Below are the code and all the weights of a small trained network. Each question names an input and a class and asks about switching units off, where a switched-off unit gives its printed mean instead of its output.

import numpy as np


def w(rows, s, z=0):
    codes = np.array(rows[::2]) - 128.0
    scale = np.full(codes.shape[1], s)
    scale[-1] = z or s
    return codes * scale


def norm(h):
    return h / np.sqrt((h * h).mean(-1, keepdims=True) + 1e-5)


def f(y):
    return y / 2 * (1 + np.tanh(0.7978845608 * (y + 0.044715 * y**3)))


def log_softmax(a):
    a = a - a.max(-1, keepdims=True)
    return a - np.log(np.exp(a).sum(-1, keepdims=True))


def net(x, mask):
    res = np.array(x, float).reshape(1, 4) / 4 @ E
    u = 0
    for l in range(2):
        y = f(norm(res) @ A[l][:, :-1].T + A[l][:, -1])
        res = res + np.where(mask[u : u + 11], y, B[l][:, -1]) @ B[l][:, :-1]
        u += 11
    return log_softmax(norm(res)[-1] @ U[:, :-1].T + U[:, -1])


A, B = {}, {}
E = w([
[129,168,72,232,162,195,132,88,125,135],'x0',
[129,128,125,125,130,125,120,122,134,127],'x1',
[252,213,201,128,134,118,161,24,112,85],'x2',
[177,74,136,161,112,97,4,114,10,120],'x3',
],0.0029)
A[0] = w([
[152,139,155,132,97,113,116,104,126,128,82],'L0N1',
[135,128,141,179,169,133,102,96,83,143,151],'L0N2',
[104,105,122,95,140,112,124,186,118,138,77],'L0N3',
[136,167,141,114,159,135,203,107,177,113,104],'L0N4',
[111,135,73,254,206,225,126,79,114,141,178],'L0N5',
[141,134,135,101,141,111,162,128,155,98,73],'L0N6',
[84,119,95,111,121,128,136,181,136,154,60],'L0N7',
[48,113,91,121,141,151,173,185,204,161,146],'L0N8',
[87,94,88,166,149,154,129,135,125,148,8],'L0N9',
[124,132,133,123,128,133,110,136,142,121,2],'L0N10',
[85,62,73,147,145,129,89,166,92,147,120],'L0N11',
],0.0063,0.0057)
B[0] = w([
[134,157,93,129,194,143,117,163,119,91,127],'L0N1',
[132,140,104,95,128,114,132,183,130,69,173],'L0N2',
[123,99,134,141,69,115,203,71,191,139,145],'L0N3',
[131,158,130,130,39,185,101,189,196,172,172],'L0N4',
[59,113,223,195,181,185,119,88,137,155,255],'L0N5',
[92,167,130,122,179,155,98,174,141,168,126],'L0N6',
[174,119,103,121,70,157,144,97,140,73,153],'L0N7',
[183,101,93,95,203,111,126,46,68,4,245],'L0N8',
[46,127,98,87,162,171,92,145,151,131,131],'L0N9',
[83,109,148,147,125,146,134,64,104,165,105],'L0N10',
[74,171,141,158,76,138,108,224,137,194,202],'L0N11',
],0.0042,0.0072)
A[1] = w([
[91,19,131,78,205,119,166,19,94,60,123],'L1N1',
[165,108,190,132,220,91,115,54,38,67,51],'L1N2',
[162,119,167,157,206,95,73,106,40,120,105],'L1N3',
[151,124,106,59,32,26,122,212,92,139,39],'L1N4',
[226,159,73,2,78,73,164,180,143,79,200],'L1N5',
[129,61,56,150,119,122,81,142,69,51,125],'L1N6',
[152,93,70,68,42,51,133,191,124,185,2],'L1N7',
[88,120,192,195,168,165,144,78,183,206,124],'L1N8',
[208,110,32,77,109,40,135,139,68,72,107],'L1N9',
[171,184,151,146,172,174,145,92,136,31,201],'L1N10',
[183,133,166,156,175,97,107,77,64,102,13],'L1N11',
],0.0059,0.0031)
B[1] = w([
[67,162,40,149,168,100,158,79,137,56,230],'L1N1',
[72,153,54,125,160,134,158,107,141,80,204],'L1N2',
[78,133,66,118,158,124,139,135,135,99,186],'L1N3',
[177,93,132,152,115,185,193,72,210,162,186],'L1N4',
[130,186,147,94,151,70,43,188,32,145,254],'L1N5',
[169,117,207,126,122,142,125,130,135,165,196],'L1N6',
[167,143,127,144,145,207,166,81,204,142,159],'L1N7',
[183,111,124,67,74,67,125,148,99,135,206],'L1N8',
[148,132,123,78,2,46,187,110,73,81,203],'L1N9',
[156,72,118,144,99,162,158,118,188,162,254],'L1N10',
[74,127,98,131,154,131,142,118,158,112,156],'L1N11',
],0.0073,0.0065)
U = w([
[136,192,42,18,55,3,217,59,16,12,110],'0',
[249,26,244,170,4,241,233,56,235,251,204],'1',
[15,38,16,236,254,243,232,6,239,43,162],'2',
[15,40,243,248,153,189,10,244,11,234,97],'3',
[238,247,237,25,190,104,19,246,69,238,3],'4',
],0.0085,0.0043)

Each question gives the input, the list of numbers given to net, and the class t.
The units are the neurons (one row each of A and B). Each row of codes is followed by its name. A weight is (code - 128) times the scale printed after its matrix; where a second scale follows, it is the last column's (A, B and U).
mask holds one flag per neuron, layer by layer. A switched-off neuron (its flag False) gives its mean, the last column of its row in B, instead of its output. The means were averaged over made-up inputs and are rounded, as every weight is.
A unit's drop is (log p(t) with every unit on - log p(t) with that unit switched off) / (log p(t) with every unit on - log p(t) with every unit switched off).
The circuit of an input: a set's keep is (log p(t) with only the set's units on - log p(t) with every unit switched off) / (log p(t) with every unit on - log p(t) with every unit switched off). Starting from the 12 units with the biggest drops (on a tie, the unit counted first), units are removed one at a time, each time the one whose removal leaves the highest keep (on an exact tie, the one counted first), for as long as the keep stays at least 0.8.
circuit, biggest first: the units of the circuit, biggest drop first
unit that matters most: the unit with the biggest drop
k most important neurons: the k neurons with the biggest drops, biggest first
top k neurons in layer l: the k neurons of layer l with the biggest drops, biggest first
drop when u is switched off: that unit's drop, to one decimal
input [-1,-7,-8,6], class 1: unit that matters most : L0N5
input [1,2,5,-8], class 1: top 2 neurons in layer 0 : L0N2; L0N11
input [-7,-4,-4,1], class 1: circuit, biggest first : L0N5; L1N4
input [-1,5,8,0], class 4: top 2 neurons in layer 1 : L1N5; L1N1
input [0,1,-2,-5], class 0: top 3 neurons in layer 0 : L0N8; L0N5; L0N4
input [2,-6,1,0], class 1: 3 most important neurons : L0N8; L1N5; L1N8
input [0,3,-5,-7], class 0: 3 most important neurons : L0N5; L0N8; L1N9
input [-2,4,-1,4], class 1: 2 most important neurons : L0N5; L0N8
input [0,-4,-1,3], class 1: 2 most important neurons : L0N5; L1N5
input [2,6,1,1], class 2: 3 most important neurons : L0N11; L1N5; L1N9
input [-4,2,2,-7], class 4: top 2 neurons in layer 0 : L0N4; L0N5
input [-4,4,5,-1], class 4: 2 most important neurons : L0N8; L0N5
input [7,-7,1,-7], class 1: 2 most important neurons : L0N4; L1N8
input [-2,2,-4,-7], class 0: circuit, biggest first : L0N5
input [-1,1,-8,-3], class 0: 2 most important neurons : L0N8; L0N5
input [1,-4,6,-3], class 1: 2 most important neurons : L1N5; L0N11
input [-5,2,8,-1], class 4: 3 most important neurons : L0N8; L0N5; L1N5
input [-6,-3,5,-1], class 4: top 2 neurons in layer 0 : L0N8; L0N5
input [1,2,3,6], class 2: drop when L1N8 is switched off : 0.1
input [1,-4,0,3], class 3: top neuron in layer 0 : L0N8
input [7,-7,6,2], class 2: drop when L0N11 is switched off : 0.9
input [-5,2,7,-3], class 4: drop when L0N5 is switched off : 0.2
